Below is a small trained network, with its code and all its weights. Each question gives an input and a class and asks what happens when units are switched off, that is, made to give their printed mean instead of their output.

import numpy as np


def w(rows, s, z=0):
    codes = np.array(rows[::2]) - 128.0
    scale = np.full(codes.shape[1], s)
    scale[-1] = z or s
    return codes * scale


def norm(h):
    return h / np.sqrt((h * h).mean(-1, keepdims=True) + 1e-5)


def f(y):
    return y / 2 * (1 + np.tanh(0.7978845608 * (y + 0.044715 * y**3)))


def log_softmax(a):
    a = a - a.max(-1, keepdims=True)
    return a - np.log(np.exp(a).sum(-1, keepdims=True))


def net(x, mask):
    res = np.array(x, float).reshape(1, 5) / 4 @ E
    u = 0
    for l in range(2):
        y = f(norm(res) @ A[l][:, :-1].T + A[l][:, -1])
        res = res + np.where(mask[u : u + 7], y, B[l][:, -1]) @ B[l][:, :-1]
        u += 7
    return log_softmax(norm(res)[-1] @ U[:, :-1].T + U[:, -1])


A, B = {}, {}
E = w([
[121,24,94,113,112,254,56],'x0',
[117,144,156,142,134,142,129],'x1',
[201,108,160,194,93,123,100],'x2',
[163,87,96,158,183,145,216],'x3',
[100,130,101,148,22,146,220],'x4',
],0.0099)
A[0] = w([
[153,113,131,223,93,103,79,7],'0.n1',
[33,180,74,2,190,147,153,36],'0.n2',
[84,178,127,130,72,70,24,55],'0.n3',
[233,193,89,219,80,137,72,3],'0.n4',
[57,136,123,149,44,95,64,137],'0.n5',
[93,194,153,188,153,96,151,47],'0.n6',
[166,124,63,212,196,159,208,72],'0.n7',
],0.009,0.0035)
B[0] = w([
[95,102,187,129,101,99,119,162],'0.n1',
[9,54,199,133,99,69,79,254],'0.n2',
[185,137,142,40,186,132,150,210],'0.n3',
[66,39,157,85,83,69,84,187],'0.n4',
[152,170,170,87,187,205,204,217],'0.n5',
[133,87,43,63,96,85,114,176],'0.n6',
[134,168,202,36,188,175,148,223],'0.n7',
],0.013,0.0045)
A[1] = w([
[124,184,134,151,161,12,158,136],'1.n1',
[130,47,129,182,207,103,207,42],'1.n2',
[133,120,100,141,254,53,20,45],'1.n3',
[235,56,231,175,106,86,131,3],'1.n4',
[84,99,106,170,163,230,58,170],'1.n5',
[98,47,103,86,172,110,178,98],'1.n6',
[100,124,113,104,27,130,215,151],'1.n7',
],0.013,0.0037)
B[1] = w([
[159,68,33,83,47,176,87,216],'1.n1',
[125,144,197,49,153,118,99,151],'1.n2',
[136,157,159,247,162,172,214,233],'1.n3',
[2,140,137,107,125,97,95,208],'1.n4',
[164,141,59,97,81,75,146,254],'1.n5',
[133,157,149,134,84,105,70,216],'1.n6',
[143,140,161,223,212,131,125,235],'1.n7',
],0.016,0.0076)
U = w([
[56,104,162,96,85,113,100,135],'0',
[150,150,142,176,145,173,180,156],'1',
[167,119,66,68,65,144,134,253],'2',
[164,147,183,6,151,160,141,20],'3',
],0.018,0.0016)

Each question gives the input, the list of numbers given to net, and the class t.
The units are the neurons (one row each of A and B). Each row of codes is followed by its name. A weight is (code - 128) times the scale printed after its matrix; where a second scale follows, it is the last column's (A, B and U).
mask holds one flag per neuron, layer by layer. A switched-off neuron (its flag False) gives its mean, the last column of its row in B, instead of its output. The means were averaged over made-up inputs and are rounded, as every weight is.
A unit's drop is (log p(t) with every unit on - log p(t) with that unit switched off) / (log p(t) with every unit on - log p(t) with every unit switched off).
The circuit of an input: a set's keep is (log p(t) with only the set's units on - log p(t) with every unit switched off) / (log p(t) with every unit on - log p(t) with every unit switched off). Starting from the 12 units with the biggest drops (on a tie, the unit counted first), units are removed one at a time, each time the one whose removal leaves the highest keep (on an exact tie, the one counted first), for as long as the keep stays at least 0.8.
units of the circuit, in order: the units of the circuit, biggest drop first
top k neurons: the k neurons with the biggest drops, biggest first
k most important neurons of layer l: the k neurons of layer l with the biggest drops, biggest first
input [6,-2,1,6,-7], class 1: most important neuron of layer 1 : (1.n3)
input [5,7,5,7,5], class 3: top 3 neurons : (0.n7, 1.n3, 0.n2)
input [6,-3,4,-6,-1], class 2: 2 most important neurons of layer 1 : (1.n5, 1.n7)
input [6,-3,5,7,-1], class 3: top 4 neurons : (1.n2, 0.n7, 1.n1, 0.n2)
input [-6,0,8,-1,-1], class 0: top 3 neurons : (1.n4, 0.n4, 1.n5)
input [-6,-2,-2,-5,-5], class 2: top 4 neurons : (1.n1, 1.n7, 0.n6, 0.n7)
input [6,5,-2,1,3], class 2: top 2 neurons : (1.n5, 1.n3)
input [-6,-6,-6,5,1], class 0: top 4 neurons : (0.n2, 1.n5, 1.n6, 0.n3)
input [-7,-5,-4,8,2], class 3: top 3 neurons : (1.n2, 0.n7, 1.n5)
input [-6,3,-4,5,3], class 2: top 3 neurons : (1.n1, 0.n5, 1.n4)
input [-7,-6,6,1,-1], class 2: 2 most important neurons of layer 0 : (0.n2, 0.n6)
input [-8,-4,3,4,7], class 2: top 3 neurons : (1.n1, 1.n3, 0.n5)
input [8,2,-3,0,-7], class 2: top 3 neurons : (1.n5, 1.n7, 0.n3)
input [-5,-5,5,4,3], class 0: units of the circuit, in order : (1.n4)
input [1,-2,5,-6,7], class 1: top 2 neurons : (1.n7, 0.n5)
input [-7,-8,-4,-4,5], class 2: 2 most important neurons of layer 1 : (1.n1, 1.n3)
input [5,-5,-2,7,-7], class 1: 2 most important neurons of layer 0 : (0.n5, 0.n3)
input [3,-4,5,-7,5], class 3: top 3 neurons : (0.n5, 0.n3, 1.n3)
input [4,7,-3,5,2], class 3: top 2 neurons : (0.n7, 1.n1)
input [1,-5,-5,-2,8], class 1: units of the circuit, in order : (1.n7)
input [0,1,-6,6,2], class 0: top 3 neurons : (0.n2, 0.n5, 1.n6)
input [-5,2,2,-4,6], class 1: 2 most important neurons of layer 1 : (1.n7, 1.n5)
input [1,1,-6,8,-8], class 1: 2 most important neurons of layer 1 : (1.n3, 1.n4)
input [-6,-6,-5,-8,-5], class 3: 4 most important neurons of layer 1 : (1.n5, 1.n3, 1.n4, 1.n7)
input [0,-7,1,1,2], class 1: 2 most important neurons of layer 0 : (0.n3, 0.n2)
input [-6,-2,7,3,5], class 0: 2 most important neurons of layer 1 : (1.n4, 1.n7)
input [-7,7,4,2,2], class 2: units of the circuit, in order : (1.n1)
input [-1,-3,5,2,-7], class 1: 2 most important neurons of layer 1 : (1.n3, 1.n6)
